<36>: -6, -5, -5, -5
<75>: 2, 38, 35, -13
<92>: -3, -3, -3, -3
howmany <36>: -5
3
howmany <36>: -4
0
howmany <92>: -3
4
howmany <92>: -2
0

<66>: 5, 18, 18, 18, 7, 23, 72, 20, 7, 8, 14, 5
<127>: 126, 43, -72, 95, 73, -80, 100, -66, 73, 41, -70, -72
<95>: 6, 18, 10, 6, 6, 15, 6, 6, 20, 10, 14, 5
howmany <66>: 18
3
howmany <95>: 6
5
howmany <95>: 7
0
howmany <95>: 15
1
howmany <66>: 13
0
howmany <127>: 72
0
howmany <127>: 41
1

<133>: -13, 126, 126, -70, -39, -66, -29, 63, 21, 84, -18, 29, -26
<115>: 3, 6, 1, -1, -2, -3, 1, -2, 2, 4, -2, -2, 0
<60>: -1, -3, -1, 0, 1, 1, -3, 8, -2, -2, 1, 5, -2
<18>: 2, 2, 1, 0, -1, -1, 0, -6, 1, 2, 0, -4, 0
howmany <115>: -2
4
howmany <133>: 126
2

<84>: -27, -10, 23, 15, -4, -19, -28, -74
<105>: -27, -10, 23, 15, -10, -25, -10, -58
<131>: -78, -22, 63, 23, -16, 63, -45, 85
<122>: -23, -10, -75, -75, -23, -75, -23, -75
howmany <122>: -75
4
howmany <122>: -23
3
howmany <131>: 86
0
howmany <105>: -11
0

